Below are the code and all the weights of a small trained network. Each question names an input and a target symbol and asks about switching units off, where a switched-off unit gives its printed mean instead of its output.

import numpy as np


def w(rows, s, z=0):
    codes = np.array(rows[::2]) - 128.0
    scale = np.full(codes.shape[1], s)
    scale[-1] = z or s
    return codes * scale


def norm(h):
    return h / np.sqrt((h * h).mean(-1, keepdims=True) + 1e-5)


def softmax(a):
    e = np.exp(a - a.max(-1, keepdims=True))
    return e / e.sum(-1, keepdims=True)


def log_softmax(a):
    a = a - a.max(-1, keepdims=True)
    return a - np.log(np.exp(a).sum(-1, keepdims=True))


def net(x, mask):
    ids = ['ΔΘΛΞΣαβτφω'.index(c) for c in x.split()]
    T = len(ids)
    res = E[ids] + P[:T]
    u = 0
    for l in range(3):
        r = norm(res)
        for j in range(2):
            rows = slice(3 * j, 3 * j + 3)
            q, k, v = (r @ M[l][rows].T for M in (Q, K, V))
            z = softmax(np.where(np.tri(T) > 0, q @ k.T / 3**0.5, -1e9)) @ v
            o = O[l][rows]
            res = res + np.where(mask[u + j], z, o[:, -1]) @ o[:, :-1]
        u += 2
    return log_softmax(norm(res)[-1] @ U[:, :-1].T + U[:, -1])


Q, K, V, O = {}, {}, {}, {}
E = w([
[122,151,165,95,162],'Δ',
[138,152,142,197,166],'Θ',
[84,78,203,93,197],'Λ',
[172,184,152,218,234],'Ξ',
[168,133,187,2,131],'Σ',
[156,112,167,62,128],'α',
[94,99,147,205,154],'β',
[75,81,148,179,179],'τ',
[79,246,146,58,241],'φ',
[194,112,130,153,210],'ω',
],0.016)
P = w([
[145,146,201,152,116],'0',
[136,121,155,129,84],'1',
[42,135,216,194,173],'2',
[143,103,134,120,109],'3',
[62,109,212,156,164],'4',
[143,84,119,104,115],'5',
[57,75,195,133,217],'6',
[148,75,104,97,107],'7',
[50,46,154,89,245],'8',
[165,82,75,102,113],'9',
[115,131,175,131,165],'10',
[158,75,73,85,103],'11',
],0.012)
Q[0] = w([
[157,109,111,157,101],'0.h0',
[63,155,56,122,87],'0.h0',
[101,182,83,123,11],'0.h0',
[117,87,122,128,164],'0.h1',
[125,95,173,107,91],'0.h1',
[125,76,125,66,212],'0.h1',
],0.012)
K[0] = w([
[99,127,170,62,195],'0.h0',
[102,177,194,195,108],'0.h0',
[142,217,236,158,107],'0.h0',
[181,90,81,115,154],'0.h1',
[134,172,128,191,155],'0.h1',
[122,2,22,102,132],'0.h1',
],0.0096)
V[0] = w([
[140,188,209,56,201],'0.h0',
[111,179,136,79,102],'0.h0',
[180,161,120,224,73],'0.h0',
[90,87,135,86,46],'0.h1',
[106,5,2,98,99],'0.h1',
[123,163,181,199,129],'0.h1',
],0.0084)
O[0] = w([
[73,79,64,1,225,254],'0.h0',
[76,74,51,142,160,89],'0.h0',
[147,97,216,169,103,48],'0.h0',
[104,178,95,150,17,69],'0.h1',
[142,179,154,129,56,17],'0.h1',
[85,40,86,38,132,176],'0.h1',
],0.0085,0.0065)
Q[1] = w([
[44,130,46,173,89],'1.h0',
[184,199,108,134,58],'1.h0',
[129,121,120,189,2],'1.h0',
[55,213,83,34,199],'1.h1',
[173,41,90,66,174],'1.h1',
[155,135,57,230,34],'1.h1',
],0.0096)
K[1] = w([
[75,132,130,85,83],'1.h0',
[56,95,222,86,201],'1.h0',
[55,203,254,104,123],'1.h0',
[184,181,96,101,141],'1.h1',
[120,205,111,98,145],'1.h1',
[20,57,177,154,149],'1.h1',
],0.0095)
V[1] = w([
[218,191,207,72,202],'1.h0',
[54,173,210,77,113],'1.h0',
[141,171,214,70,57],'1.h0',
[218,182,48,134,135],'1.h1',
[19,218,176,152,163],'1.h1',
[153,11,71,106,165],'1.h1',
],0.011)
O[1] = w([
[190,201,41,175,210,189],'1.h0',
[102,254,34,67,142,104],'1.h0',
[170,166,51,122,90,21],'1.h0',
[131,16,150,140,223,98],'1.h1',
[54,199,212,26,180,123],'1.h1',
[111,105,147,194,25,253],'1.h1',
],0.0098,0.012)
Q[2] = w([
[158,161,237,176,106],'2.h0',
[171,79,126,152,247],'2.h0',
[104,59,115,95,120],'2.h0',
[130,123,94,85,56],'2.h1',
[111,210,48,161,129],'2.h1',
[187,171,137,112,98],'2.h1',
],0.013)
K[2] = w([
[200,159,174,167,34],'2.h0',
[173,29,136,152,231],'2.h0',
[69,111,202,134,157],'2.h0',
[10,142,137,152,111],'2.h1',
[89,193,75,68,122],'2.h1',
[107,197,118,181,172],'2.h1',
],0.011)
V[2] = w([
[189,165,79,155,79],'2.h0',
[179,9,111,41,172],'2.h0',
[95,129,199,207,147],'2.h0',
[134,114,185,1,146],'2.h1',
[8,157,100,184,163],'2.h1',
[85,234,143,171,185],'2.h1',
],0.0097)
O[2] = w([
[161,76,175,117,166,1],'2.h0',
[100,142,110,226,111,230],'2.h0',
[128,142,102,37,109,210],'2.h0',
[138,129,46,121,112,155],'2.h1',
[162,102,246,38,108,166],'2.h1',
[181,107,173,113,166,80],'2.h1',
],0.012,0.0088)
U = w([
[86,81,23,95,168,61],'Δ',
[70,71,201,145,106,120],'Θ',
[56,201,82,75,189,146],'Λ',
[90,50,124,116,228,11],'Ξ',
[119,134,2,136,87,148],'Σ',
[57,210,94,177,67,104],'α',
[157,192,173,133,45,225],'β',
[126,155,164,127,112,137],'τ',
[79,131,95,79,245,3],'φ',
[198,95,84,163,161,227],'ω',
],0.0093,0.0062)

Each question gives the input, a string of symbols that net reads in full, and the target symbol t.
The units are the heads (3 rows each of Q, K, V and O). Each row of codes is followed by its name. A weight is (code - 128) times the scale printed after its matrix; where a second scale follows, it is the last column's (O and U).
mask holds one flag per head, layer by layer. A switched-off head (its flag False) gives its mean, the last column of its rows in O, instead of its output. The means were averaged over made-up inputs and are rounded, as every weight is.
A unit's drop is (log p(t) with every unit on - log p(t) with that unit switched off) / (log p(t) with every unit on - log p(t) with every unit switched off).
The circuit of an input: a set's keep is (log p(t) with only the set's units on - log p(t) with every unit switched off) / (log p(t) with every unit on - log p(t) with every unit switched off). Starting from all 6 units, units are removed one at a time, each time the one whose removal leaves the highest keep (on an exact tie, the one counted first), for as long as the keep stays at least 0.8.
units of the circuit, in order: the units of the circuit, biggest drop first
unit that matters most: the unit with the biggest drop
which heads matter: for each layer, one digit per head in row order, 1 if its drop is at least 0.15 and else 0, layers parted by /
input Λ Σ Θ Θ β Ξ β α α β Λ, target β: unit that matters most -> 0.h0
input Λ Λ Θ Θ Θ Δ Λ ω β, target ω: units of the circuit, in order -> 0.h1; 1.h0; 1.h1
input Λ φ Δ ω ω Σ, target ω: units of the circuit, in order -> 1.h0; 0.h0; 2.h0; 2.h1
input Θ Θ β β β, target β: which heads matter -> 10 / 01 / 00
input Θ Θ Θ Δ ω Δ Ξ α Σ, target α: which heads matter -> 01 / 00 / 10
input τ α ω β α Λ β Σ α, target Σ: which heads matter -> 00 / 01 / 00
input α Σ Θ β ω Λ α τ, target β: which heads matter -> 11 / 00 / 00
input Λ Δ Λ ω Λ ω ω, target ω: units of the circuit, in order -> 1.h0; 0.h0
input τ Θ Σ Θ, target Θ: which heads matter -> 00 / 11 / 01
input Λ β Θ α Λ ω ω Σ, target ω: units of the circuit, in order -> 1.h0; 0.h1; 1.h1
input Ξ β Θ τ φ α α ω Θ, target ω: units of the circuit, in order -> 0.h1; 1.h0; 1.h1
input β Λ α α φ Λ Ξ Σ α Σ Θ, target Σ: which heads matter -> 00 / 00 / 01
input β φ Δ Ξ Λ Θ α Θ Σ, target Θ: which heads matter -> 11 / 10 / 00
input φ Θ α Θ Σ Θ Δ, target Θ: units of the circuit, in order -> 0.h0
input Δ Θ ω, target Θ: units of the circuit, in order -> 0.h1; 1.h1; 1.h0; 2.h1
input Θ ω Λ β Ξ Θ Δ Θ Θ Θ, target ω: which heads matter -> 10 / 10 / 00
input β Σ Δ Λ Θ Θ ω, target Θ: units of the circuit, in order -> 1.h0; 0.h1
input α ω Σ φ Θ Λ, target Λ: units of the circuit, in order -> 1.h1; 0.h0; 1.h0
input Λ α β Θ φ, target Θ: units of the circuit, in order -> 1.h0; 0.h0
input β φ Δ Λ Θ Σ β β Σ φ β Θ, target Λ: units of the circuit, in order -> 1.h1
input Λ Ξ Σ Λ Θ Ξ Σ ω τ, target ω: which heads matter -> 11 / 11 / 00
input Δ ω Θ Σ Θ Θ Δ ω Σ β α, target β: which heads matter -> 11 / 00 / 00
input Θ ω Θ Θ Λ ω, target ω: which heads matter -> 10 / 10 / 00
input Λ Θ Θ, target Θ: units of the circuit, in order -> 0.h1; 2.h1; 1.h1
input Θ Θ Ξ Λ Σ Θ Λ Θ Λ φ τ Θ, target Λ: units of the circuit, in order -> 1.h1; 0.h0
input Λ Λ Ξ, target Λ: which heads matter -> 10 / 01 / 00
